Below are the code and all the weights of a small trained network. Each question names an input and a class and asks about switching units off, where a switched-off unit gives its printed mean instead of its output.

import numpy as np


def w(rows, s, z=0):
    codes = np.array(rows[::2]) - 128.0
    scale = np.full(codes.shape[1], s)
    scale[-1] = z or s
    return codes * scale


def f(y):
    return np.maximum(y, 0)


def log_softmax(a):
    a = a - a.max(-1, keepdims=True)
    return a - np.log(np.exp(a).sum(-1, keepdims=True))


def net(x, mask):
    res = np.array(x, float).reshape(1, 5) / 4 @ E
    y = f(res @ A[0][:, :-1].T + A[0][:, -1])
    res = res + np.where(mask, y, B[0][:, -1]) @ B[0][:, :-1]
    return log_softmax(res[-1] @ U[:, :-1].T + U[:, -1])


A, B = {}, {}
E = w([
[69,108,88,146],'x0',
[31,151,221,198],'x1',
[98,253,200,37],'x2',
[135,225,127,224],'x3',
[92,135,47,17],'x4',
],0.0038)
A[0] = w([
[103,207,84,41,228],'N1',
[196,200,239,79,105],'N2',
[73,56,63,153,121],'N3',
[104,173,114,44,143],'N4',
[160,53,58,79,205],'N5',
[132,130,172,244,164],'N6',
[180,224,91,233,194],'N7',
[37,168,79,157,252],'N8',
[103,161,119,91,130],'N9',
[99,82,197,85,156],'N10',
[83,162,127,16,142],'N11',
[219,79,79,69,215],'N12',
],0.011,0.0035)
B[0] = w([
[161,217,96,105,240],'N1',
[176,35,164,33,219],'N2',
[70,45,98,119,194],'N3',
[104,195,145,131,195],'N4',
[226,96,108,196,245],'N5',
[69,138,60,4,233],'N6',
[186,192,166,44,254],'N7',
[226,105,181,8,223],'N8',
[102,152,146,119,164],'N9',
[135,137,43,17,174],'N10',
[112,198,141,88,210],'N11',
[216,130,50,192,249],'N12',
],0.02,0.0054)
U = w([
[152,70,177,121,139],'0',
[245,114,90,229,125],'1',
[85,159,168,208,2],'2',
[160,254,135,106,214],'3',
[75,68,128,173,32],'4',
],0.0086,0.0025)

Each question gives the input, the list of numbers given to net, and the class t.
The units are the neurons (one row each of A and B). Each row of codes is followed by its name. A weight is (code - 128) times the scale printed after its matrix; where a second scale follows, it is the last column's (A, B and U).
mask holds one flag per neuron, in row order. A switched-off neuron (its flag False) gives its mean, the last column of its row in B, instead of its output. The means were averaged over made-up inputs and are rounded, as every weight is.
A unit's drop is (log p(t) with every unit on - log p(t) with that unit switched off) / (log p(t) with every unit on - log p(t) with every unit switched off).
The circuit of an input: a set's keep is (log p(t) with only the set's units on - log p(t) with every unit switched off) / (log p(t) with every unit on - log p(t) with every unit switched off). Starting from all 12 units, units are removed one at a time, each time the one whose removal leaves the highest keep (on an exact tie, the one counted first), for as long as the keep stays at least 0.8.
circuit, biggest first: the units of the circuit, biggest drop first
top k neurons: the k neurons with the biggest drops, biggest first
drop when u is switched off: that unit's drop, to one decimal
input [1,7,-1,-8,-4], class 0: circuit, biggest first	N1
input [8,5,-8,5,1], class 0: circuit, biggest first	N3, N8
input [2,0,-7,1,-4], class 0: circuit, biggest first	N1, N3
input [-4,5,6,2,-5], class 0: top 4 neurons	N2, N1, N11, N4
input [-3,-1,3,-1,-7], class 0: circuit, biggest first	N2, N1
input [-6,-4,7,-5,-8], class 0: top 2 neurons	N2, N7
input [7,5,-3,-5,3], class 0: top 2 neurons	N12, N8
input [0,7,-8,-2,0], class 4: top 3 neurons	N7, N3, N2
input [4,5,-5,1,2], class 0: drop when N8 is switched off	0.2
input [-2,-4,0,-1,-4], class 1: drop when N7 is switched off	0.0
input [-7,5,0,-4,-2], class 0: drop when N7 is switched off	0.2
